What each symbol does to the objects:
* | zo ka vo pu ro ra
sq | tb lb lq fz bf gh
pz | zn rr zg jt hh br
hh | jt mq nb br th rr
bc | pm sd mh nf mf fg
ch | lj gm rr qs qd rc
rd | fd qd hh hq lj ch
jd | lb qc sj zg zb nb
fz | sq jd qr bf gh fs
cz | dn dz pj jr pc lm
bt | nl qp zs ph pj dh
tg | nz zt dd cm mm fc
fp | rf gs lj ms dq bp
rp | zf dr bq nq jg qf
gs | bl qt dg zd cc mz
cm | tg pb ff mm fc hd
dg | rc dq fd gm rf fp
jf | fm mm sd ft nz tg
zs | qt fj bp nj sl hn
bg | cq gp cn mc dl bq
lb | fs hr gr jd zg zb
dh | pj pr hn cl qp hm
cn | rz hz cr rt hl pp
qp | cl cz fj hm lf pr
rl | rr hq bh mq qn fd
mq | rl lj zn qn fd rd
nb | zb zn fz hr qc sf
nj | zs ql bl sl hn mb
qm | qf tm tr dr dp pg
th | br fd qc rr rl mq
pj | ph lf sl dh cl qp
jq | zp sc tg rm lq qr
sd | dm tc gb gt bn dd
hd | fc rm fm zt pb zp
tn | rg hl nm jp rz cn
tl | gb fg ll pm bc nf
qf | jg ll zr qm dr dp
fm | qb cm dm jf ft nz
cd | lm pq hm dz tq qq
hb | pp mc rg hz mj cq
gb | dc mf pg tl pm bc
tq | dz cr pr qq nm pq
bl | bp gj rc gs zd cc
sg | tr jg bg mn zf rp
zp | pb nh nz jq rm lq
zn | bh th jd pz jt hh
qd | qs fp mq rc dg gm
ph | bt hm nj pj dh cl
nr | cr jp cd lz jl rg
jg | nq pg gp qf qm dr
rg | jl rt qq tn jp rz
bf | fz zg nh gh fs lb
ft | jf fc gt nz tg cm
gj | mz hn ms qt zs nj
rt | cn mj nr hl pp hb
cl | dh dn mb qp hm lf
br | hh qn hr th rr rl
nl | ql cl qt bt ph pj
lg | pq rg pc cr nr lz
pc | jr qq cl lm cd dz
gm | dg bp rd rf fp ms
dm | fg ff dc sd gt bn
hp | ns bc dr dc gb tl
nz | ft hd bn tg cm mm
sc | nh sq zt qh gr sj
hl | rt cq lz pp hb hz
zt | hd lq jf pb zp jq
pp | hl bg jl hb hz mj
tm | ll dc nq mh zz ns
fc | mm jq qb hd zt pb
fg | mf dd hp dm sd gt
dq | ms cc qs bp bl gs
ll | pg hp rp tm mh zz
pr | lf lm bt dn cz jr
hr | nb pz bf qc sf bh
cr | lg tn lm nr lz jl
rz | jp hb lg cn rt hl
zf | mn qm dl rp nq jg
pq | nm jl jr lg cr nr
qq | tq nr dn nm pq lg
rr | th rd sf rl mq qn
zz | mh tl qf ns hp dc
ns | zz pm qm hp dc gb
hn | sl bt zd mb fj ql
nq | rp dp jc jg qf qm
cq | mj jc rz bg mc dl
jc | bq mn hb gp zr tr
jt | pz rl zb hh br th
pm | tl dm tm bc nf mf
ql | fj dh gj nl bt ph
jp | tn pp pq rz cn rt
jl | lz cn tq rg tn jp
rm | jq qh cm lq qr nh
jr | cz tq dh pc lm cd
dl | mc tr hl bq jc gp
fs | gh nb qh lb jd zg
hm | qp jr ql lf pr dn
ms | fp zd ch dq bp bl
fd | qn qs jt rd hq lj
gr | qh bf zp sj tb sq
bn | gt fm pm dd ff tc
sf | qc hh fs bh zn pz
rc | qd ms qn dg gm rf
dp | dr zz mn pg ll tm
bq | dl sg pp jc gp zr
zr | gp rp mj tr sg mn
tr | zr nq cq sg mn zf
lq | rm gr mm qr nh sc
dz | cd lg lf tq qq nm
gt | sd qb tl bn dd ff
fj | mb pj mz ql nl bt
mm | cm zp tc fc hd zt
bp | dq mz qd bl gs zd
zd | gs zs gm cc mz gj
rf | gm bl hq fp ms dq
pg | dp ns zf ll tm mh
ff | dd ft nf tc qb fm
dc | hp nf dp gb tl pm
hq | rd rc br lj ch qs
dd | bn jf bc ff tc qb
dr | qm mh sg dp pg ll
tb | sj fs rm sq fz bf
mh | tm gb jg zz ns hp
hz | hb dl tn mj cq bg
qh | sc fz pb gr sj tb
lz | nr rz dz jl rg tn
cc | zd nj rf mz gj qt
qt | gj mb dq zs nj sl
bh | sf br lb zn pz jt
gp | jc zf hz zr tr sg
dn | pr cd ph cz jr pc
tc | ff nz mf qb fm jf
lj | hq dg th ch qs qd
pb | zt qr ft zp jq rm
qn | mq ch pz fd rd hq
sj | gr gh jq tb sq fz
mc | bg zr rt dl bq jc
nm | qq lz cz pq lg cr
mj | hz bq jp cq bg mc
zb | zg bh sq nb hr qc
mz | cc sl fp gj qt zs
mb | hn ph cc fj ql nl
zg | jd sf tb zb nb hr
mf | nf bn ns fg dm sd
gh | bf zb sc fs lb jd
nf | bc gt zz mf fg dm
nh | qr tb hd sc qh gr
lm | pc nm qp cd dz tq
lf | hm pc nl pr dn cz
sl | nj nl gs hn mb fj
qr | lq sj fc nh sc qh
qs | ch rf rl qd rc dg
mn | sg qf mc zf rp nq
qb | tc tg fg fm jf ft
qc | hr jt gh sf bh zn

In the rows, 42 stands for zero.

The rows follow the links: the fewer symbols apart two objects are, the more alike their rows tend to be.

Each row is also shifted at random along 5 hidden directions that mean nothing.

Some objects, each with a row of numbers:
cz: [28, 43, 43, 40, 39, 39, 37, 43, 44, 40, 42, 37, 33, 37, 36, 45, 35, 41, 45, 45, 44, 38, 41, 48, 44, 46, 39, 50, 38, 40, 36, 38, 45, 41, 53, 45, 46, 31, 50, 53, 44, 40, 42, 37, 47, 37, 39, 36, 40]
cm: [36, 40, 40, 47, 44, 42, 46, 37, 51, 39, 42, 44, 45, 42, 50, 40, 46, 36, 48, 40, 49, 44, 33, 63, 36, 58, 43, 46, 43, 35, 40, 46, 48, 47, 48, 41, 45, 34, 56, 43, 36, 56, 45, 46, 41, 51, 37, 44, 44]
rp: [39, 44, 45, 41, 43, 37, 41, 39, 43, 38, 44, 38, 32, 32, 43, 43, 38, 45, 46, 49, 36, 43, 44, 45, 37, 47, 44, 44, 34, 49, 36, 41, 40, 43, 51, 45, 51, 33, 39, 42, 44, 49, 38, 48, 51, 37, 39, 45, 48]
sg: [47, 42, 46, 39, 41, 40, 40, 42, 42, 42, 45, 40, 37, 38, 42, 44, 40, 45, 41, 47, 42, 41, 44, 38, 39, 39, 42, 41, 37, 48, 37, 41, 41, 42, 42, 45, 46, 42, 36, 42, 45, 43, 37, 45, 47, 37, 40, 44, 45]
pg: [58, 43, 46, 36, 44, 46, 46, 39, 38, 39, 48, 44, 47, 47, 42, 39, 38, 40, 37, 42, 43, 36, 42, 35, 45, 37, 39, 39, 38, 46, 37, 44, 40, 36, 38, 44, 39, 43, 41, 42, 40, 32, 40, 47, 42, 44, 39, 42, 41]
zt: [57, 41, 40, 39, 43, 46, 43, 39, 42, 43, 43, 45, 49, 49, 42, 40, 51, 42, 34, 39, 47, 40, 36, 39, 45, 37, 41, 43, 47, 39, 40, 47, 40, 41, 36, 41, 38, 45, 42, 44, 37, 34, 46, 41, 38, 47, 41, 42, 41]
qf: [56, 47, 38, 45, 50, 41, 44, 37, 39, 29, 41, 40, 35, 23, 49, 44, 38, 34, 34, 49, 28, 49, 45, 48, 39, 44, 48, 41, 37, 50, 36, 39, 34, 34, 48, 35, 42, 29, 32, 30, 39, 38, 40, 47, 38, 36, 37, 45, 58]
rc: [64, 45, 36, 50, 49, 44, 46, 41, 40, 34, 33, 43, 42, 33, 43, 38, 41, 31, 41, 40, 34, 48, 46, 49, 48, 43, 49, 45, 46, 40, 50, 38, 37, 34, 43, 34, 34, 36, 44, 33, 40, 34, 45, 41, 29, 42, 45, 42, 45]
bh: [17, 43, 35, 44, 45, 40, 43, 41, 44, 41, 39, 46, 46, 39, 51, 44, 46, 30, 38, 37, 45, 49, 36, 50, 37, 39, 47, 37, 50, 39, 45, 45, 42, 41, 35, 34, 38, 45, 36, 35, 38, 40, 43, 37, 29, 45, 37, 44, 49]
cl: [35, 41, 46, 41, 38, 41, 42, 45, 42, 41, 44, 40, 40, 43, 39, 39, 34, 38, 51, 40, 50, 37, 43, 51, 45, 50, 38, 47, 38, 38, 42, 39, 51, 41, 49, 44, 44, 36, 58, 48, 45, 44, 44, 41, 45, 44, 41, 36, 33]
gm: [48, 41, 46, 46, 44, 40, 44, 42, 44, 37, 36, 40, 37, 37, 42, 35, 40, 31, 54, 38, 53, 41, 41, 58, 46, 49, 47, 55, 43, 38, 45, 41, 51, 39, 51, 42, 44, 32, 64, 47, 44, 41, 49, 43, 38, 46, 42, 38, 35]
hb: [34, 45, 41, 39, 41, 40, 42, 42, 46, 41, 45, 40, 42, 44, 35, 47, 31, 48, 41, 46, 31, 37, 39, 39, 38, 46, 39, 36, 37, 41, 39, 42, 34, 39, 43, 45, 43, 41, 38, 47, 42, 43, 34, 39, 45, 37, 40, 42, 46]
mj: [39, 42, 44, 38, 37, 43, 42, 44, 48, 50, 47, 43, 49, 58, 33, 46, 33, 53, 43, 43, 39, 34, 37, 35, 38, 42, 35, 32, 39, 37, 41, 43, 38, 43, 32, 48, 39, 53, 40, 50, 44, 47, 32, 39, 45, 41, 43, 42, 39]
fj: [61, 40, 40, 49, 40, 46, 42, 45, 41, 45, 38, 41, 44, 45, 34, 40, 39, 50, 47, 42, 32, 44, 50, 38, 46, 45, 39, 40, 41, 38, 50, 35, 38, 42, 40, 41, 36, 46, 42, 38, 45, 48, 40, 41, 42, 39, 52, 42, 37]
gb: [41, 42, 46, 33, 45, 46, 41, 39, 38, 42, 48, 44, 44, 42, 48, 41, 45, 34, 31, 43, 56, 39, 39, 39, 43, 29, 41, 44, 43, 48, 31, 44, 45, 36, 37, 41, 40, 42, 39, 45, 40, 27, 44, 44, 39, 43, 35, 40, 44]
jg: [35, 43, 39, 43, 45, 43, 45, 41, 40, 40, 47, 45, 46, 39, 50, 45, 35, 39, 36, 45, 33, 46, 44, 40, 35, 40, 42, 27, 38, 47, 41, 41, 37, 40, 34, 37, 38, 46, 25, 29, 40, 45, 35, 46, 39, 41, 39, 46, 54]
rt: [52, 43, 43, 41, 41, 43, 43, 45, 41, 37, 48, 45, 46, 44, 45, 42, 33, 30, 40, 40, 47, 40, 41, 49, 43, 42, 40, 37, 40, 41, 41, 40, 46, 37, 38, 39, 38, 43, 44, 40, 43, 37, 39, 40, 35, 43, 36, 39, 42]
cr: [65, 37, 53, 39, 32, 40, 38, 48, 43, 47, 45, 37, 36, 52, 28, 40, 38, 56, 55, 43, 47, 31, 45, 35, 46, 47, 36, 48, 35, 39, 42, 40, 48, 47, 48, 55, 50, 45, 56, 56, 50, 50, 40, 43, 57, 39, 47, 38, 24]
fz: [38, 42, 41, 44, 42, 38, 44, 41, 39, 37, 40, 41, 38, 36, 46, 39, 48, 39, 45, 37, 42, 43, 40, 44, 41, 47, 47, 46, 43, 43, 44, 46, 45, 46, 50, 41, 50, 37, 45, 37, 40, 44, 47, 45, 45, 45, 40, 42, 41]
bt: [25, 42, 41, 42, 40, 42, 41, 45, 34, 38, 42, 41, 38, 35, 44, 41, 33, 35, 41, 42, 41, 42, 48, 41, 45, 42, 39, 40, 38, 45, 43, 37, 45, 39, 47, 38, 43, 37, 40, 36, 43, 37, 44, 41, 43, 39, 41, 38, 41]
sf: [42, 44, 43, 36, 44, 40, 41, 41, 36, 38, 39, 42, 40, 39, 40, 39, 48, 34, 37, 36, 50, 37, 39, 36, 49, 32, 46, 50, 47, 43, 40, 46, 43, 37, 45, 42, 44, 39, 46, 47, 41, 22, 50, 38, 38, 44, 38, 38, 37]
qm: [41, 40, 44, 44, 41, 44, 48, 41, 49, 45, 48, 46, 50, 51, 47, 41, 35, 43, 50, 42, 43, 42, 40, 51, 33, 51, 39, 31, 38, 39, 44, 43, 45, 46, 34, 43, 40, 50, 44, 38, 42, 59, 34, 49, 43, 48, 42, 46, 43]
ll: [47, 45, 39, 45, 50, 43, 46, 36, 46, 34, 44, 44, 44, 34, 50, 43, 37, 33, 39, 46, 37, 46, 39, 55, 37, 48, 45, 39, 40, 43, 37, 41, 38, 37, 42, 37, 39, 34, 40, 36, 37, 44, 39, 47, 36, 43, 37, 46, 54]
mf: [30, 41, 37, 45, 44, 45, 42, 38, 48, 48, 44, 44, 47, 43, 50, 46, 46, 47, 37, 46, 38, 49, 39, 45, 32, 43, 40, 33, 43, 42, 40, 43, 38, 47, 33, 39, 38, 48, 29, 36, 38, 56, 36, 45, 41, 42, 43, 49, 53]
hn: [52, 40, 41, 50, 40, 43, 40, 44, 44, 44, 36, 38, 38, 39, 36, 41, 40, 48, 49, 44, 34, 46, 48, 44, 44, 47, 41, 45, 41, 39, 48, 35, 40, 45, 45, 42, 40, 41, 45, 41, 45, 52, 41, 41, 44, 38, 51, 42, 38]
pz: [26, 41, 39, 43, 43, 39, 41, 42, 44, 45, 38, 43, 44, 43, 45, 42, 47, 38, 42, 39, 46, 45, 36, 44, 40, 38, 46, 42, 49, 39, 45, 45, 43, 43, 37, 40, 40, 46, 41, 42, 41, 41, 44, 38, 35, 44, 41, 43, 42]
qb: [63, 42, 41, 39, 46, 48, 46, 39, 34, 37, 44, 46, 48, 42, 47, 39, 47, 39, 31, 39, 41, 41, 44, 35, 45, 36, 42, 39, 42, 46, 40, 43, 40, 39, 38, 38, 39, 42, 35, 32, 37, 32, 46, 47, 40, 46, 40, 43, 44]
mh: [71, 40, 48, 44, 46, 46, 45, 38, 49, 37, 46, 45, 45, 41, 51, 37, 44, 26, 48, 42, 62, 43, 37, 67, 42, 48, 45, 50, 43, 38, 37, 43, 53, 39, 42, 41, 38, 36, 62, 46, 40, 45, 45, 47, 33, 50, 35, 43, 41]
tc: [36, 40, 43, 41, 41, 43, 45, 39, 41, 42, 45, 44, 45, 46, 45, 39, 44, 47, 43, 41, 42, 41, 41, 40, 38, 48, 39, 38, 39, 43, 41, 45, 43, 47, 42, 44, 46, 42, 41, 38, 38, 51, 42, 49, 50, 47, 41, 44, 42]
jc: [34, 42, 42, 44, 41, 39, 38, 41, 50, 43, 44, 41, 39, 37, 47, 48, 40, 40, 44, 47, 43, 47, 39, 53, 33, 45, 43, 39, 40, 42, 37, 40, 43, 44, 40, 42, 42, 43, 38, 42, 44, 54, 34, 41, 40, 38, 38, 46, 50]
bc: [53, 44, 43, 38, 47, 40, 38, 35, 43, 38, 40, 37, 31, 30, 39, 43, 48, 48, 37, 51, 38, 41, 42, 39, 43, 39, 45, 54, 39, 49, 30, 42, 36, 40, 53, 46, 48, 28, 42, 50, 40, 36, 45, 46, 50, 36, 41, 44, 47]
ms: [36, 44, 37, 47, 46, 41, 43, 41, 47, 41, 34, 40, 41, 38, 38, 42, 38, 42, 47, 43, 32, 45, 41, 49, 43, 48, 44, 45, 44, 37, 47, 40, 36, 38, 45, 40, 38, 36, 46, 43, 41, 44, 42, 39, 37, 40, 46, 42, 44]
nr: [49, 44, 41, 46, 40, 39, 39, 44, 41, 37, 42, 37, 33, 32, 40, 46, 36, 42, 44, 46, 33, 45, 47, 46, 41, 47, 42, 43, 36, 44, 41, 36, 41, 42, 50, 41, 46, 35, 40, 40, 45, 46, 39, 40, 45, 35, 41, 41, 45]
hl: [64, 46, 42, 36, 44, 45, 42, 44, 32, 33, 47, 44, 44, 39, 42, 43, 35, 29, 27, 41, 43, 38, 45, 35, 49, 29, 41, 38, 41, 47, 37, 39, 39, 29, 37, 37, 36, 41, 35, 39, 42, 16, 41, 37, 32, 39, 35, 37, 45]
hp: [43, 43, 40, 37, 45, 47, 44, 39, 43, 45, 46, 46, 51, 48, 44, 44, 41, 43, 31, 44, 40, 41, 38, 36, 39, 35, 38, 34, 43, 43, 37, 44, 35, 38, 31, 40, 35, 48, 32, 41, 38, 37, 37, 43, 37, 43, 41, 44, 48]
nm: [48, 44, 37, 51, 42, 38, 36, 43, 47, 36, 38, 36, 30, 24, 44, 48, 39, 38, 43, 50, 33, 52, 45, 58, 38, 50, 45, 47, 40, 42, 40, 33, 40, 42, 52, 37, 43, 30, 39, 39, 44, 51, 39, 38, 40, 33, 40, 43, 52]
bq: [35, 45, 38, 41, 44, 40, 38, 41, 42, 39, 44, 42, 38, 31, 48, 50, 39, 35, 31, 49, 38, 48, 42, 43, 37, 34, 44, 37, 42, 48, 35, 39, 37, 37, 38, 36, 39, 40, 26, 38, 42, 36, 36, 38, 36, 34, 35, 44, 56]
qq: [40, 40, 40, 44, 36, 43, 37, 47, 44, 47, 44, 42, 43, 44, 40, 48, 39, 46, 40, 45, 40, 44, 44, 41, 39, 40, 37, 35, 42, 39, 44, 36, 41, 45, 36, 40, 38, 50, 34, 41, 45, 48, 36, 37, 40, 38, 44, 42, 43]

From each start, follow one symbol. Which object do you reach?
Answers are names.
start [57, 42, 42, 41, 41, 46, 41, 44, 47, 46, 47, 45, 49, 50, 43, 46, 39, 39, 37, 43, 47, 42, 39, 44, 39, 36, 39, 34, 45, 38, 40, 41, 41, 39, 28, 40, 33, 53, 38, 44, 43, 41, 35, 38, 33, 42, 39, 43, 44]
vo cn
start [44, 43, 42, 44, 44, 41, 44, 40, 43, 38, 45, 42, 40, 35, 48, 43, 38, 39, 41, 46, 38, 47, 44, 48, 36, 45, 44, 36, 38, 46, 40, 41, 41, 42, 41, 39, 43, 41, 35, 34, 41, 48, 37, 48, 41, 41, 39, 46, 50]
pu jg
start [37, 42, 37, 42, 44, 41, 42, 42, 43, 45, 37, 44, 47, 47, 39, 43, 47, 44, 39, 38, 39, 42, 38, 36, 42, 36, 44, 40, 49, 38, 46, 46, 36, 41, 35, 41, 37, 49, 38, 42, 40, 37, 42, 37, 36, 43, 44, 44, 41]
ka th
start [64, 44, 39, 47, 47, 43, 44, 40, 45, 39, 32, 40, 42, 40, 34, 39, 41, 43, 45, 42, 31, 43, 43, 45, 48, 45, 45, 49, 44, 37, 47, 39, 34, 36, 45, 41, 35, 36, 50, 44, 41, 37, 44, 40, 35, 41, 49, 42, 40]
vo lj
start [32, 41, 43, 44, 39, 40, 41, 44, 40, 41, 39, 37, 35, 38, 36, 41, 35, 48, 49, 44, 34, 41, 49, 40, 44, 48, 39, 45, 36, 43, 44, 37, 41, 43, 52, 44, 46, 36, 45, 42, 45, 47, 42, 42, 51, 37, 47, 39, 38]
pu nl
start [50, 45, 37, 43, 45, 44, 41, 42, 45, 39, 45, 44, 45, 37, 48, 48, 37, 31, 32, 45, 41, 47, 40, 50, 39, 37, 43, 35, 44, 42, 38, 38, 38, 35, 34, 34, 33, 43, 33, 38, 41, 36, 36, 37, 29, 39, 36, 43, 53]
pu bg
start [36, 44, 38, 40, 45, 40, 46, 37, 42, 38, 42, 41, 42, 42, 40, 41, 43, 50, 39, 43, 30, 39, 39, 38, 40, 50, 41, 42, 38, 42, 38, 46, 35, 43, 50, 44, 47, 33, 40, 42, 35, 43, 44, 46, 50, 43, 41, 43, 46]
ro cm
start [39, 39, 48, 43, 37, 41, 42, 46, 39, 41, 41, 39, 37, 41, 40, 37, 37, 39, 52, 40, 50, 40, 47, 48, 46, 48, 39, 47, 38, 41, 44, 37, 52, 44, 50, 44, 45, 38, 56, 44, 47, 46, 45, 43, 47, 43, 44, 37, 32]
ra pj
start [35, 47, 39, 35, 49, 41, 40, 35, 40, 38, 43, 41, 38, 33, 43, 46, 42, 43, 29, 49, 34, 42, 40, 35, 41, 35, 43, 43, 39, 49, 30, 43, 32, 35, 45, 41, 42, 33, 30, 44, 38, 29, 41, 44, 43, 36, 37, 44, 53]
vo dp
start [32, 44, 45, 32, 44, 44, 44, 39, 40, 43, 48, 45, 47, 47, 44, 42, 38, 41, 34, 43, 46, 36, 39, 34, 41, 34, 38, 37, 39, 46, 34, 46, 39, 37, 36, 44, 41, 44, 37, 44, 39, 32, 40, 45, 44, 43, 37, 41, 44]
ra dc
start [15, 41, 40, 43, 36, 39, 36, 46, 48, 48, 44, 40, 40, 43, 40, 49, 36, 46, 45, 46, 41, 44, 41, 47, 36, 46, 36, 38, 40, 38, 41, 38, 43, 47, 42, 43, 42, 44, 39, 47, 44, 54, 35, 36, 45, 37, 41, 41, 44]
ka pq
start [34, 40, 46, 46, 43, 41, 45, 42, 47, 42, 37, 41, 42, 42, 43, 36, 39, 33, 56, 37, 53, 42, 39, 59, 43, 50, 44, 50, 44, 36, 47, 42, 52, 42, 46, 43, 42, 38, 62, 46, 44, 47, 46, 42, 38, 48, 43, 39, 35]
zo gm
start [43, 40, 40, 41, 43, 47, 48, 40, 42, 43, 45, 47, 54, 52, 46, 39, 44, 43, 39, 37, 43, 40, 38, 41, 39, 45, 38, 33, 43, 39, 44, 46, 42, 44, 35, 40, 39, 48, 41, 36, 36, 46, 42, 46, 41, 50, 41, 43, 42]
ka fc
